Each row of numbers belongs to one of the objects below and depends on some of the facts about them. Some rows are named. Which object is each other row?

Facts:
telemi	dokles	moplo; fisko	dokles	fikos; fonur	dokles	drage; vitre	dokles	rasal
muplos	dokles	fugak; grine	dokles	fluplir; brido	dokles	fonur; sistun	dokles	greflur
stestul	dokles	gibok; skuzin	dokles	telemi; fluplir	dokles	radronum; lagubres	dokles	salus
tiskes	dokles	puvegi; traplik	dokles	bistor; stoskon	dokles	fladus; flabur	dokles	bedram
fostabrol	dokles	klapan; broklede	dokles	keklam; mufumor	dokles	foron; moplo	dokles	grosti
skatrigis	dokles	dibri; tradrol	dokles	lefe; klapan	dokles	vepa; keklam	dokles	rofel
vepa	dokles	postoki; pledros	dokles	trokli; norun	dokles	klonuk; rofel	dokles	driskudrik
zefon	dokles	seflor; bubrok	dokles	dustil; vedro	dokles	bubrok; foron	dokles	sistun
bistor	dokles	stoskon; momok	dokles	vivom; klebutrum	dokles	groflek; fladus	dokles	grukel
bedram	dokles	skatrigis; lefe	dokles	gasku; gibok	dokles	flegraklok; grukel	dokles	drigros
takles	dokles	klebutrum; kupla	dokles	traplik; vivom	dokles	liflil; puskir	dokles	konel
groflek	dokles	stestul; griklar	dokles	dresek; driviskis	dokles	puskir; grosti	dokles	briplu
flafon	dokles	vesko; melopan	dokles	trebasor; vapliklol	dokles	pledros; teruk	dokles	lagubres
sezon	dokles	brido; rofom	dokles	norun; liflil	dokles	zanona; flupu	dokles	pavul
botoklom	dokles	pesutran; vabas	dokles	driviskis; fikos	dokles	muplos; kudul	dokles	plemar
driskudrik	dokles	tradrol; trebasor	dokles	rigun; vesko	dokles	klatrok; konel	dokles	flabur
greflur	dokles	kanatrel; drolon	dokles	sodro; fligri	dokles	zubro; puvegi	dokles	vabas
pavul	dokles	griklar; dresek	dokles	kudul; tolok	dokles	grine; vostun	dokles	fisko
briplu	dokles	kliklu; seflor	dokles	vostun; sodro	dokles	fligri; daker	dokles	rofom
pesutran	dokles	teruk; dibri	dokles	flubu; postoki	dokles	tiskes; kanatrel	dokles	vedro
fugak	dokles	broklede; plemar	dokles	skuzin; klatrok	dokles	momok; flegraklok	dokles	mufumor
drage	dokles	kleklumuk; zupla	grumetro	299; telemi	grumetro	476; fisko	grumetro	27
fonur	grumetro	299; vitre	grumetro	870; muplos	grumetro	476; grine	grumetro	661
brido	grumetro	299; zanona	grumetro	299; sistun	grumetro	299; stestul	grumetro	299
skuzin	grumetro	27; fluplir	grumetro	299; lagubres	grumetro	476; tiskes	grumetro	27
traplik	grumetro	299; stoskon	grumetro	870; flabur	grumetro	27; fostabrol	grumetro	750
broklede	grumetro	299; mufumor	grumetro	27; moplo	grumetro	27; skatrigis	grumetro	299
tradrol	grumetro	476; nugrem	grumetro	299; klapan	grumetro	299; keklam	grumetro	299
vepa	grumetro	870; pledros	grumetro	299; zubro	grumetro	299; norun	grumetro	870
salus	grumetro	299; flubu	grumetro	299; rofel	grumetro	299; zefon	grumetro	476
bubrok	grumetro	870; vedro	grumetro	27; foron	grumetro	299; bistor	grumetro	299
momok	grumetro	299; kleklumuk	grumetro	750; klebutrum	grumetro	299; fladus	grumetro	750
bedram	grumetro	476; lefe	grumetro	299; gibok	grumetro	476; grukel	grumetro	27
takles	grumetro	299; kupla	grumetro	750; rasal	grumetro	750; klonuk	grumetro	870
vivom	grumetro	750; puskir	grumetro	476; rigun	grumetro	750; groflek	grumetro	299
griklar	grumetro	299; driviskis	grumetro	750; grosti	grumetro	27; flafon	grumetro	299
melopan	grumetro	299; trokli	grumetro	476; vapliklol	grumetro	750; teruk	grumetro	299
sezon	grumetro	870; rofom	grumetro	750; kliklu	grumetro	750; liflil	grumetro	870
flupu	grumetro	299; botoklom	grumetro	299; vabas	grumetro	750; fikos	grumetro	476
kudul	grumetro	27; gasku	grumetro	750; driskudrik	grumetro	299; trebasor	grumetro	476
vesko	grumetro	476; konel	grumetro	750; greflur	grumetro	299; drolon	grumetro	750
fligri	grumetro	750; puvegi	grumetro	750; pavul	grumetro	299; dresek	grumetro	661
dustil	grumetro	27; tolok	grumetro	27; vostun	grumetro	299; briplu	grumetro	750
seflor	grumetro	476; drigros	grumetro	750; graplek	grumetro	750; sodro	grumetro	476
daker	grumetro	299; pesutran	grumetro	476; dibri	grumetro	299; postoki	grumetro	27
kanatrel	grumetro	299; fugak	grumetro	870; radronum	grumetro	299; plemar	grumetro	870
klatrok	grumetro	299; flegraklok	grumetro	870; drage	grumetro	750

Some objects and their rows:
kliklu: [  0 -19  -6  -3 -16   0  -6  14  14  18   5 -22 -16  -2  -5  -4   7   8
  13  17   4  19  -6   9   2  15 -16  -3  -4 -17  10   8  -9 -13  -1   2
  -2   5]
flegraklok: [ -4   6  11  -9 -23   1   5  -1  -7  22 -12   0  14   3   1  13  -9 -14
   1   5   6  -8  -4  11  24  -6  -9  -6  22  19   1   1  -4   0 -12  11
  15   4]
flabur: [ 14   6 -12  -1  -5   6 -20  20   1  -4  -5  15   1  -8  10  -7  -8   4
   5   1   2  -6 -14 -12   4  -8   6  16 -15   6   6  10 -12  12  -6   9
   8  -1]
flafon: [  2   0  24   7  16   0   5 -11   0 -15  -7   6   1   1  -7  -7   2   5
  -3 -14   0  -4  11   1   0  -2   7 -11  -8  -8 -14  -5   4  13  -3  -5
  -1  -6]
drage: [-14  -7  -9   3 -14   0  -4   7  13   9  -2 -11 -12   0   4   6   6   3
   0  16   8   2  -2  -5 -15   8 -17  -2   0 -21   7   1  -6 -11   3   2
  -5   1]
pesutran: [  5   0 -11 -20  -7  -6   5 -19  -8  -6   8   7  -5  -4   4   2  -1 -10
   1  12  -2   9 -17  -4  -1  -5  11  11  -2   3   1  -2  11  -8  17  -5
   5  -6]
stoskon: [  8  -2  15   1 -18   1  10 -10   1  14  -3   0   9  10   3  13 -10  -6
   9  -1   5   1  -3  -7  24 -11  -4  -8   6  14  -1  12   6   8 -23  12
  18   5]
vitre: [ -9   2  19 -13 -10   3   2  -9  -5  15  -7   5   4  14  12  20  -3 -18
   4   1   7 -13  -5   5  19 -10 -15 -11  -7   8   0   6  -1   2  -6  10
   9  -7]
teruk: [ -3   2   7   7  19   0   2   0  -5  -8   1   2   4   5  -5  -6   2   1
  -4 -14  -6  -4  11  10   0   3   4  -8  -2  -4  -5  -3   2   3  -2  -4
  -6   0]
drigros: [  1 -10 -18  16 -19  -1   1  10  18  10   4 -16  -7  -2  -2   1  -1  13
   4  14   6  17  -1 -17 -11   7  -8   0  13 -13   8   9   2  -9 -11   3
   2  13]
broklede: [ -5   2   7   4  19  -2   0   1 -10  -8   1   3   3   7  -6  -6   3   0
  -3 -13  -7  -4  13  13  -1   4   3  -7  -4  -4  -5  -3   1   1   0  -6
  -7  -1]
moplo: [ 13   2   0 -12   4   9 -19  20   5   7  -1   1  -7 -11   6  -6   1   6
   9   2   4  -4 -11   0  14  -3   2  17 -23  18  10  11 -15   9   4   8
   6  -2]
foron: [  4   7   8   7   7   4   4  -1  -5  -1  -6   2  14  -5  -9  -9   0   0
  -4  -9  -6  -5  14  16  -2   5   8  -4  17   3  -6 -16  -4   4  -3  -1
  -9  -3]
zupla: [ -2   1   7   7  16   0   3   0  -5  -7   1   1   5   3  -7  -7   1   3
  -4 -13  -7  -3  12   9   0   3   5  -7   0  -3  -6  -5   2   4  -2  -5
  -5   0]
briplu: [ -3 -17   6  -5 -15   0  -4   7  17  13   0 -18 -19  -3  -3  -3   8   8
  11  17  10  14  -7   6  -2  13 -17  -6  -7 -20   6   5 -10  -7   3   2
  -2   0]
rigun: [ -5 -11 -17  12 -15  -2  -2   9  14   9   4 -16 -12   2   1   3   2   9
   3  13   7  13  -2 -13 -12   8 -11  -1   4 -17   9   8   1 -10  -8   2
  -2  10]
norun: [-14   1   6 -15  -8   2   0   0 -13  20   2   2   3  19  14  21  -2 -21
   4   0   1 -14  -4  13  19  -6 -17 -10  -6   8   5   8  -1  -7  -6  10
   5  -3]
kudul: [  3  12 -14  -1   5   9 -17  17   1   1  -2   8  -1  -7  13   2  -3   2
  -1   0   4 -13  -6 -14  -2  -8   2  22 -14  19   9   7  -8   7   3   7
   3   0]
puskir: [ 10  -2 -12 -17 -11  -8   6 -18  -8  -9   7   9  -3  -4   2  -1  -4  -8
   2  12  -3  13 -19  -8   0  -6  13   9   1  -1  -2   0  12  -5  13  -4
   8  -4]
pledros: [ -6   2   5   4  20  -1   0   2  -9  -7   3   2   2   7  -4  -5   3  -2
  -5 -14  -7  -7  11  13  -1   3   2  -8  -6  -6  -5  -4   1   0   2  -5
  -7  -2]

Name these rows:
No name comes twice in this set of rows, the named rows included.
[ -1   4  14   8  26   3  12  -9   4   0   5 -12  -1  -1 -12   0   7   9
  -5 -15   0  -2  19   5   4   3   6  -3  -1  18  -5  -4   9   4   3  -8
  -6   4] -> klapan
[ 32  10 -18   1  -8  23 -15  15   4  18   3   2  18 -17  14  -6   0  -2
  13   4  -5  -7  -2  -3  -4   1   6  27   1  28  20  -8 -15   3  -8  18
 -13  -5] -> dustil
[  8  -1  -2  15  14  -1   5   4  -6  -6   8  -4   9   5 -10 -10  -3   8
  -1 -15 -10   6  12   5   3   3  11  -5   6   1  -3   3   6   2 -12  -4
  -2   7] -> zubro
[-15  12   3  15  19  -1   3  -8  -7 -18  -5  12   7   7   3   4   1  -4
 -16 -16  -1 -17  15  -7 -15  -5   4  -7   1  -8 -11 -10   7   6   2  -5
  -8  -4] -> flupu
[ 28  12  -7  -1  -8  21 -13  10   7  12  -4   6  14 -21  13  -6   0  -2
  11   4   2 -11  -3  -5  -3  -2   6  25  -2  25  14 -10 -15   9  -5  16
 -10  -8] -> vedro
[  3   7  -8 -27  -4 -13   1 -11 -24  -6   0  13 -13   1   2   3   5 -17
  10  15  -2  18  -6  -8  -7   1   6  14  -1   8   5  -2  13 -12  15  -8
   3  -3] -> tradrol
[ 19   6  -9   5  -1   8 -13  15  11   1  -1   3   0 -13   4  -4  -7  13
   4  -1   6  -1  -8 -19   8  -9   9  20 -10  22   7  13  -6  13  -6   8
  11   6] -> grukel
[ 12   8   4  -2   2   8 -16   8   9  -2  -8   9  -6 -13   8  -1  -2   9
   3   0  10  -9  -9 -17   4 -11   5  16 -21  16   3   7  -8  17   2   8
   8  -3] -> tolok
[ 11  -3 -15 -16 -15 -11   3 -14 -12 -15   5  18   1  -1   5  -5  -9 -11
   4  13  -6  14 -24  -7   0  -7  13   7   0 -12  -3   1   8  -4   7  -3
  10  -7] -> bedram
[-17  -7   3   1 -12   0  -5  -1  15   5  -8  -7 -17  -2   6   8   8   1
  -1  17  15  -1  -5  -8 -16   5 -18  -6  -7 -23   1  -2  -5  -6   7   0
  -5  -4] -> vapliklol
[ 19   3  12  -4 -25  14   8 -13   0  28  -3   2  25   3  13  12  -3 -20
  17   4   1  -7   2   6  11  -4  -7  -5  15  18   9  -9  -2   2 -23  21
  -5  -9] -> bubrok
[  9   7  -8  -7   4   9 -19  18   3   4  -2   4  -4  -9   9  -2  -1   5
   4   1   3  -8 -10  -6   7  -5   2  19 -19  18  10   8 -12   7   3   7
   4   0] -> skuzin
[ 11  14  -8  -5  -6  12 -16  20   3   9 -12   6   6 -21   4  -5  -4   4
   0   6   6 -11  -7  -1   7  -4   5  23   4  25   9  -2 -17   8   4   9
   5   0] -> mufumor

The same objects again, as new rows of numbers:
Some objects and their rows:
vedro: [ 17  12  16  -1  -6   2 -30 -12 -22  -9  -3  10   7   0  10   5  25  16
  15  19  24  -5 -13  21   8   1  -7]
dibri: [-40   5   0   9   1   0  12 -12  -9   0   7 -13 -14 -22  -3  -3 -11  -3
 -17  -7  10   2   2   1  -6 -12 -19]
mufumor: [ 21  15  15  -6  -5   3 -32 -11 -23  -9  -2   8   5  -1  13   8  23  23
  12  25  18 -10 -20  21  12   5 -12]
sistun: [-24  12  -1  -5   5  -4   5  -5 -14   4   9 -11 -23 -23   5   6 -15   8
 -28   4  -8 -10 -15  -5   1  -1 -26]
pavul: [-32   4  -4  -1   3 -12   6 -11  -7   0   4   0 -24 -26   7  -9  -9  -7
 -19 -11   0   9  -2  -3  -5  -5 -11]
vesko: [ 30 -19   1  -6 -12  -2 -41   8   4 -10  -9  -8  33  32   3 -12  16  -9
  13  -2   7   3 -11  20  30  11  15]
rofom: [ 27  -3   6   6  -8   1 -12   2  -4 -20  -9  -4  16   0  12  10  25   2
  12   8  17  11   1  18  15   1   8]
flupu: [-30   3  -2   2   3 -12   7  -8 -10   3   3  -4 -22 -23   3  -4 -10  -7
 -20 -11   3   6  -4  -4  -7  -5 -14]
trebasor: [ 26 -15   5  -3 -13  10 -38   4   5 -11  -4  -9  39  33   0 -10  16 -12
  15  -2   8  -1  -5  22  31   4   8]
keklam: [-20  15  -1  17   0 -19   4   5 -18  -2  12  -4 -19 -20   1  -5 -22 -13
 -27 -21  11  -3   6   4 -18  -9 -11]
bedram: [  9 -13  -3   4 -17  20 -34  -1   9 -22   4 -27  45  28  -2 -19   9   5
  21   7  20  -6   4  37  31  -1  12]
drolon: [ 28  -4   7   7  -8   1 -12   2  -3 -20  -9  -4  16   0  12  10  25   2
  12   8  17  10   1  19  15   0   8]
groflek: [-26   7  -2  -2   5 -11   5  -5 -13   4   4  -8 -23 -22   4   2 -12   2
 -25  -2  -3  -2 -12  -5  -3  -2 -20]
pesutran: [ 27 -15   1  -4 -13   5 -40   6   5 -14  -4 -10  35  31   3 -13  14  -8
  14  -1   8   0  -6  23  30   8  13]
puvegi: [ 17 -21   2   9  -6 -10 -10   5  -3 -14 -23 -18  17   2   5   9  29  10
  17  11  30  20  -7  18  12   6  13]
kanatrel: [-26  10  -1  -3   4  -6   6  -6 -13   3   7  -9 -22 -23   5   4 -14   4
 -26   1  -5  -7 -12  -4  -1  -2 -24]
klapan: [-32  -6  -3   3   5 -21   7  -2 -11   8  -6  -9 -23 -20   0  -2  -7  -5
 -21 -10   7  10 -11  -7  -9  -1 -11]
graplek: [ 26  -4  14   9  -7  10  -8  -3  -4 -16 -10  -2  20   4   7  16  30  -8
  14   5  17  10   4  13  16  -5   1]
zupla: [-31   3   7   6   4  -3  12 -11 -10   8   0  -4 -16 -18  -3   4  -5 -16
 -20 -13   4   5  -2  -9  -6 -11 -22]
trokli: [ 25 -15  13  -1 -13  19 -33  -2   5  -8  -6  -7  43  37  -4  -4  21 -22
  16  -5   8  -1  -2  16  32  -2   2]

Rows to name:
No name comes twice in this set of rows, the named rows included.
[ -6   6   9  12 -10   8 -24 -18 -17 -17   0  -7  17  -3   3  -8  23  24
  27  19  45   1   1  36   5  -8   0] -> flabur
[ 27  -6  17   8  -6  11  -7  -3  -4 -13 -14  -1  21   6   5  19  33 -12
  14   3  16  12   3   9  16  -6  -1] -> drigros
[-44   6  -4  10   0   1  12 -12  -8  -3  10 -19 -13 -24  -2  -7 -15   4
 -16  -4  14   0   4   7  -7 -13 -17] -> skatrigis
[ 10 -15   1  13  -9   0  -8   1  -2 -20 -14 -23  22   0   4   7  25  14
  19  14  32  15   1  25  14   0  12] -> driviskis
[  9 -11  13   3  -4 -19 -30  -8 -21  -2 -23   4   5   3   3   0  33  12
  21  11  39  15 -19  17   1   6   6] -> postoki
[-27   8   2  10   2 -10   8  -5 -13   3   5  -4 -18 -20  -1   0 -12 -13
 -23 -15   7   2   0  -3 -11 -10 -17] -> lefe
[ 34  -8   2 -12 -12  11 -41   7   2 -12   0 -13  34  31   6  -5  10   4
   8  11  -3 -13 -17  23  37  12   3] -> gibok
[-27  -1  -2   2   4 -21   5  -3 -12   7  -3  -4 -25 -21   2  -2  -9  -7
 -23 -11   3   8 -10  -7  -8  -2 -12] -> traplik
[  7  -7   0  15 -11  10  -6  -3   0 -26  -5 -25  24  -3   6   4  22  18
  21  17  33   9   8  31  15  -4   9] -> konel
[  6 -12  12   5  -4 -18 -29  -8 -20  -2 -23   1   7   4   2  -1  33  14
  22  12  42  15 -19  18   1   6   6] -> tiskes
[-27   5  -2   0   4 -12   6  -5 -12   4   3  -7 -22 -22   3   0 -12  -1
 -24  -5  -1   1 -10  -4  -5  -2 -18] -> klebutrum

